Below is a small trained network, with its code and all its weights. Each question gives an input and a target symbol and asks what happens when units are switched off, that is, made to give their printed mean instead of their output.

import numpy as np


def w(rows, s, z=0):
    codes = np.array(rows[::2]) - 128.0
    scale = np.full(codes.shape[1], s)
    scale[-1] = z or s
    return codes * scale


def f(y):
    return np.maximum(y, 0)


def softmax(a):
    e = np.exp(a - a.max(-1, keepdims=True))
    return e / e.sum(-1, keepdims=True)


def log_softmax(a):
    a = a - a.max(-1, keepdims=True)
    return a - np.log(np.exp(a).sum(-1, keepdims=True))


def net(x, mask):
    ids = ['βθλπτφψ'.index(c) for c in x.split()]
    T = len(ids)
    res = E[ids] + P[:T]
    u = 0
    for l in range(2):
        r = res
        for j in range(3):
            rows = slice(2 * j, 2 * j + 2)
            q, k, v = (r @ M[l][rows].T for M in (Q, K, V))
            z = softmax(np.where(np.tri(T) > 0, q @ k.T / 2**0.5, -1e9)) @ v
            o = O[l][rows]
            res = res + np.where(mask[u + j], z, o[:, -1]) @ o[:, :-1]
        u += 3
        y = f(res @ A[l][:, :-1].T + A[l][:, -1])
        res = res + np.where(mask[u : u + 4], y, B[l][:, -1]) @ B[l][:, :-1]
        u += 4
    return log_softmax(res[-1] @ U[:, :-1].T + U[:, -1])


Q, K, V, O, A, B = {}, {}, {}, {}, {}, {}
E = w([
[153,1,74,168],'β',
[137,144,130,71],'θ',
[195,38,51,108],'λ',
[108,170,163,152],'π',
[198,45,131,165],'τ',
[122,81,85,198],'φ',
[57,116,91,78],'ψ',
],0.014)
P = w([
[119,116,118,101],'0',
[134,163,70,163],'1',
[131,148,88,167],'2',
[102,97,162,112],'3',
[115,129,128,100],'4',
[111,186,18,155],'5',
[108,131,111,126],'6',
[99,68,199,96],'7',
[90,134,111,107],'8',
[88,206,9,130],'9',
],0.011)
Q[0] = w([
[119,176,166,70],'L0H1',
[136,203,118,167],'L0H1',
[2,93,221,54],'L0H2',
[132,41,219,35],'L0H2',
[8,194,166,185],'L0H3',
[164,174,186,85],'L0H3',
],0.0088)
K[0] = w([
[109,134,22,197],'L0H1',
[30,110,127,142],'L0H1',
[147,173,57,163],'L0H2',
[155,193,3,158],'L0H2',
[151,153,174,126],'L0H3',
[220,65,124,221],'L0H3',
],0.012)
V[0] = w([
[201,180,83,151],'L0H1',
[83,72,29,121],'L0H1',
[189,67,205,70],'L0H2',
[32,3,30,242],'L0H2',
[164,80,158,159],'L0H3',
[254,103,120,132],'L0H3',
],0.0089)
O[0] = w([
[22,114,63,28,122],'L0H1',
[75,193,71,139,186],'L0H1',
[103,1,190,190,127],'L0H2',
[192,206,6,223,252],'L0H2',
[120,78,62,243,127],'L0H3',
[23,62,85,162,124],'L0H3',
],0.0073,0.012)
A[0] = w([
[27,255,127,193,120],'L0N1',
[135,148,32,121,50],'L0N2',
[108,114,63,173,1],'L0N3',
[53,204,206,208,179],'L0N4',
],0.0084,0.0033)
B[0] = w([
[111,92,114,70,215],'L0N1',
[95,139,192,165,254],'L0N2',
[129,114,229,136,223],'L0N3',
[252,134,188,51,147],'L0N4',
],0.011,0.013)
Q[1] = w([
[179,62,130,214],'L1H1',
[11,175,67,116],'L1H1',
[230,83,192,103],'L1H2',
[123,59,82,135],'L1H2',
[86,160,159,152],'L1H3',
[87,180,136,117],'L1H3',
],0.012)
K[1] = w([
[177,97,59,154],'L1H1',
[106,85,246,146],'L1H1',
[198,187,89,118],'L1H2',
[102,135,121,157],'L1H2',
[102,72,119,121],'L1H3',
[131,86,116,178],'L1H3',
],0.012)
V[1] = w([
[236,253,136,155],'L1H1',
[226,71,192,77],'L1H1',
[98,85,1,121],'L1H2',
[23,192,141,43],'L1H2',
[37,125,54,113],'L1H3',
[112,108,53,172],'L1H3',
],0.0073)
O[1] = w([
[254,174,182,92,148],'L1H1',
[121,26,240,115,105],'L1H1',
[139,130,228,147,44],'L1H2',
[46,236,145,111,1],'L1H2',
[36,118,147,68,65],'L1H3',
[157,95,201,99,150],'L1H3',
],0.0071,0.0066)
A[1] = w([
[174,78,197,202,1],'L1N1',
[73,214,254,41,129],'L1N2',
[234,196,146,184,174],'L1N3',
[143,39,34,138,135],'L1N4',
],0.0072,0.0035)
B[1] = w([
[92,238,177,136,221],'L1N1',
[131,127,199,255,166],'L1N2',
[11,112,115,91,253],'L1N3',
[231,137,140,82,216],'L1N4',
],0.008,0.011)
U = w([
[43,54,128,152,120],'β',
[60,120,42,164,91],'θ',
[223,138,2,140,126],'λ',
[198,116,241,108,139],'π',
[131,27,128,67,253],'τ',
[136,200,141,210,46],'φ',
[125,192,73,96,153],'ψ',
],0.0081,0.0045)

Each question gives the input, a string of symbols that net reads in full, and the target symbol t.
The units are the heads (2 rows each of Q, K, V and O) and the neurons (one row each of A and B). Each row of codes is followed by its name. A weight is (code - 128) times the scale printed after its matrix; where a second scale follows, it is the last column's (O, A, B and U).
mask holds one flag per unit, layer by layer, with each layer's heads first. A switched-off unit (its flag False) gives its mean, the last column of its rows in O or B, instead of its output. The means were averaged over made-up inputs and are rounded, as every weight is.
A unit's drop is (log p(t) with every unit on - log p(t) with that unit switched off) / (log p(t) with every unit on - log p(t) with every unit switched off).
The circuit of an input: a set's keep is (log p(t) with only the set's units on - log p(t) with every unit switched off) / (log p(t) with every unit on - log p(t) with every unit switched off). Starting from the 12 units with the biggest drops (on a tie, the unit counted first), units are removed one at a time, each time the one whose removal leaves the highest keep (on an exact tie, the one counted first), for as long as the keep stays at least 0.8.
units of the circuit, in order: the units of the circuit, biggest drop first
k most important neurons: the k neurons with the biggest drops, biggest first
which heads matter: for each layer, one digit per head in row order, 1 if its drop is at least 0.15 and else 0, layers parted by /
input β φ θ, target λ: which heads matter -> 011 / 110
input β λ β, target φ: units of the circuit, in order -> [L0H2, L0N3, L1N1]
input π θ θ, target π: units of the circuit, in order -> [L0H2]
input τ β φ, target π: which heads matter -> 010 / 010
input θ φ τ, target τ: 4 most important neurons -> [L0N2, L0N3, L0N4, L1N2]
input π π β ψ β θ, target π: units of the circuit, in order -> [L1H1, L0H2, L0N4]
input π ψ β β π ψ, target π: which heads matter -> 010 / 100
input φ β π β τ π β ψ, target ψ: 2 most important neurons -> [L0N3, L0N2]
input θ π θ π π β π θ τ λ, target τ: which heads matter -> 010 / 100
input ψ β ψ θ, target φ: 3 most important neurons -> [L1N2, L0N2, L0N1]
input ψ β ψ π τ, target ψ: 2 most important neurons -> [L1N3, L0N1]
input π β φ τ λ τ τ ψ φ ψ, target π: which heads matter -> 111 / 100
input β π β τ φ ψ ψ β, target ψ: units of the circuit, in order -> [L0H2, L1N3, L0H3, L1H1]
input β β β τ, target φ: units of the circuit, in order -> [L1N1, L0H2, L0N3]
input τ π λ β β β β λ, target φ: which heads matter -> 010 / 000
input β β τ τ, target φ: most important neuron -> [L1N1]
input β λ ψ β β π τ β, target λ: 2 most important neurons -> [L0N2, L0N4]
input π ψ π φ τ, target λ: units of the circuit, in order -> [L0N4, L1H3, L0N2]
input θ ψ φ θ ψ λ θ, target β: which heads matter -> 110 / 110
input φ θ θ λ τ β, target β: units of the circuit, in order -> [L0H2]
input β β τ β π τ π λ φ, target λ: which heads matter -> 011 / 110
input θ π λ, target τ: which heads matter -> 110 / 100
